Here is a tiny trained network, its code and every weight. The questions are about switching its units off for an input and a target symbol, where a switched-off unit gives its printed mean instead of its output.

import numpy as np


def w(rows, s, z=0):
    codes = np.array(rows[::2]) - 128.0
    scale = np.full(codes.shape[1], s)
    scale[-1] = z or s
    return codes * scale


def f(y):
    return np.maximum(y, 0)


def softmax(a):
    e = np.exp(a - a.max(-1, keepdims=True))
    return e / e.sum(-1, keepdims=True)


def log_softmax(a):
    a = a - a.max(-1, keepdims=True)
    return a - np.log(np.exp(a).sum(-1, keepdims=True))


def net(x, mask):
    ids = ['ΓΛΠΣεητ'.index(c) for c in x.split()]
    T = len(ids)
    res = E[ids] + P[:T]
    u = 0
    for l in range(3):
        q, k, v = (res @ M[l].T for M in (Q, K, V))
        z = softmax(np.where(np.tri(T) > 0, q @ k.T / 3**0.5, -1e9)) @ v
        res = res + np.where(mask[u], z, O[l][:, -1]) @ O[l][:, :-1]
        u += 1
        y = f(res @ A[l][:, :-1].T + A[l][:, -1])
        res = res + np.where(mask[u : u + 4], y, B[l][:, -1]) @ B[l][:, :-1]
        u += 4
    return log_softmax(res[-1] @ U[:, :-1].T + U[:, -1])


Q, K, V, O, A, B = {}, {}, {}, {}, {}, {}
E = w([
[75,133,150,170],'Γ',
[25,102,152,50],'Λ',
[149,109,63,140],'Π',
[193,74,176,145],'Σ',
[109,70,213,76],'ε',
[95,130,71,249],'η',
[216,130,100,217],'τ',
],0.015)
P = w([
[40,254,165,104],'0',
[148,70,120,124],'1',
[162,69,114,138],'2',
[138,66,128,128],'3',
[126,70,155,165],'4',
[170,35,50,128],'5',
],0.0067)
Q[0] = w([
[83,186,15,133],'0.h1',
[134,35,254,136],'0.h1',
[111,143,116,135],'0.h1',
],0.0075)
K[0] = w([
[126,85,74,145],'0.h1',
[70,192,55,98],'0.h1',
[113,2,129,162],'0.h1',
],0.0069)
V[0] = w([
[162,154,188,92],'0.h1',
[108,1,107,108],'0.h1',
[109,134,27,29],'0.h1',
],0.0087)
O[0] = w([
[27,37,223,100,103],'0.h1',
[36,96,122,2,104],'0.h1',
[23,104,108,49,2],'0.h1',
],0.0058,0.0047)
A[0] = w([
[100,112,165,138,3],'0.n1',
[83,100,193,255,182],'0.n2',
[45,198,112,91,13],'0.n3',
[164,30,201,8,122],'0.n4',
],0.0055,0.006)
B[0] = w([
[153,159,150,34,128],'0.n1',
[161,125,42,132,255],'0.n2',
[156,103,124,59,130],'0.n3',
[79,121,143,253,186],'0.n4',
],0.012,0.0066)
Q[1] = w([
[166,91,161,136],'1.h1',
[255,83,77,156],'1.h1',
[48,186,149,60],'1.h1',
],0.0088)
K[1] = w([
[146,21,19,87],'1.h1',
[98,189,241,67],'1.h1',
[200,58,253,68],'1.h1',
],0.0062)
V[1] = w([
[152,73,170,254],'1.h1',
[169,116,137,97],'1.h1',
[91,94,237,85],'1.h1',
],0.0097)
O[1] = w([
[209,55,85,92,232],'1.h1',
[221,146,202,255,111],'1.h1',
[64,92,191,145,3],'1.h1',
],0.0067,0.016)
A[1] = w([
[125,128,143,70,141],'1.n1',
[123,95,125,43,119],'1.n2',
[128,254,149,135,1],'1.n3',
[68,89,99,127,207],'1.n4',
],0.012,0.0034)
B[1] = w([
[83,112,116,254,139],'1.n1',
[151,36,192,183,185],'1.n2',
[132,143,102,18,147],'1.n3',
[177,143,151,87,251],'1.n4',
],0.0073,0.0029)
Q[2] = w([
[204,130,142,254],'2.h1',
[145,189,154,108],'2.h1',
[178,77,185,104],'2.h1',
],0.0096)
K[2] = w([
[91,221,151,82],'2.h1',
[131,3,62,182],'2.h1',
[96,106,131,138],'2.h1',
],0.0077)
V[2] = w([
[169,74,20,2],'2.h1',
[107,127,191,86],'2.h1',
[188,105,82,179],'2.h1',
],0.0062)
O[2] = w([
[93,142,209,7,250],'2.h1',
[167,69,105,82,36],'2.h1',
[116,170,149,243,250],'2.h1',
],0.011,0.014)
A[2] = w([
[80,117,115,121,31],'2.n1',
[93,83,106,65,37],'2.n2',
[127,150,112,3,29],'2.n3',
[125,53,101,92,5],'2.n4',
],0.012,0.0025)
B[2] = w([
[86,194,184,3,140],'2.n1',
[148,229,96,160,193],'2.n2',
[160,16,41,19,193],'2.n3',
[19,196,177,154,254],'2.n4',
],0.0059,0.0032)
U = w([
[176,153,74,100,78],'Γ',
[8,177,2,138,3],'Λ',
[123,123,105,40,80],'Π',
[169,102,145,140,251],'Σ',
[32,73,129,143,241],'ε',
[70,206,140,60,38],'η',
[83,138,209,192,119],'τ',
],0.0077,0.0059)

Each question gives the input, a string of symbols that net reads in full, and the target symbol t.
The units are the heads (3 rows each of Q, K, V and O) and the neurons (one row each of A and B). Each row of codes is followed by its name. A weight is (code - 128) times the scale printed after its matrix; where a second scale follows, it is the last column's (O, A, B and U).
mask holds one flag per unit, layer by layer, with each layer's heads first. A switched-off unit (its flag False) gives its mean, the last column of its rows in O or B, instead of its output. The means were averaged over made-up inputs and are rounded, as every weight is.
A unit's drop is (log p(t) with every unit on - log p(t) with that unit switched off) / (log p(t) with every unit on - log p(t) with every unit switched off).
The circuit of an input: a set's keep is (log p(t) with only the set's units on - log p(t) with every unit switched off) / (log p(t) with every unit on - log p(t) with every unit switched off). Starting from the 12 units with the biggest drops (on a tie, the unit counted first), units are removed one at a time, each time the one whose removal leaves the highest keep (on an exact tie, the one counted first), for as long as the keep stays at least 0.8.
units of the circuit, in order: the units of the circuit, biggest drop first
most important unit: the unit with the biggest drop
top k neurons: the k neurons with the biggest drops, biggest first
top k neurons in layer l: the k neurons of layer l with the biggest drops, biggest first
drop of u: that unit's drop, to one decimal
input Λ Σ Σ, target ε: units of the circuit, in order	(2.h1; 1.h1; 0.h1)
input Π τ η ε, target Π: units of the circuit, in order	(2.h1; 0.h1; 2.n3)
input τ ε Σ ε ε Σ, target τ: top 2 neurons in layer 1	(1.n4; 1.n3)
input η τ τ Γ, target η: units of the circuit, in order	(2.h1; 1.h1; 0.h1; 0.n2)
input τ τ Γ Γ ε Λ, target τ: units of the circuit, in order	(0.n2; 1.n2)
input Π ε Γ Π, target Π: units of the circuit, in order	(2.h1; 0.h1)
input η ε Γ, target η: units of the circuit, in order	(2.h1; 1.h1; 0.h1)
input ε ε Σ η Σ Λ, target ε: most important unit	2.n4
input ε Π Σ τ Λ Π, target ε: units of the circuit, in order	(1.h1; 0.h1)
input τ ε τ ε, target τ: units of the circuit, in order	(0.n4; 2.h1; 0.h1)
input Λ τ Σ τ, target ε: units of the circuit, in order	(1.h1; 2.h1; 0.h1)
input τ τ Σ ε, target τ: units of the circuit, in order	(2.h1; 0.n4; 0.h1)
input Π Γ Γ Π, target Π: top 3 neurons	(2.n3; 1.n3; 0.n4)
input Λ η Π τ τ ε, target Λ: top 2 neurons	(2.n4; 2.n2)
input Λ ε ε Λ τ τ, target ε: top 2 neurons in layer 0	(0.n2; 0.n3)
input τ τ Σ ε Λ τ, target τ: most important unit	1.h1
input Λ ε Λ Σ ε Σ, target ε: top 3 neurons	(2.n4; 1.n1; 0.n2)
input Λ τ η ε Σ, target Λ: top 2 neurons in layer 2	(2.n4; 2.n2)
input Λ τ ε, target ε: top 2 neurons	(2.n4; 1.n1)
input Λ τ η, target Λ: top neuron	(0.n2)
input Λ τ Π, target ε: drop of 2.h1	0.4
input ε Σ ε, target ε: drop of 2.n4	0.5
input τ Σ Σ Π, target τ: drop of 0.n2	0.2
input τ τ τ Π, target τ: drop of 2.n4	-0.1
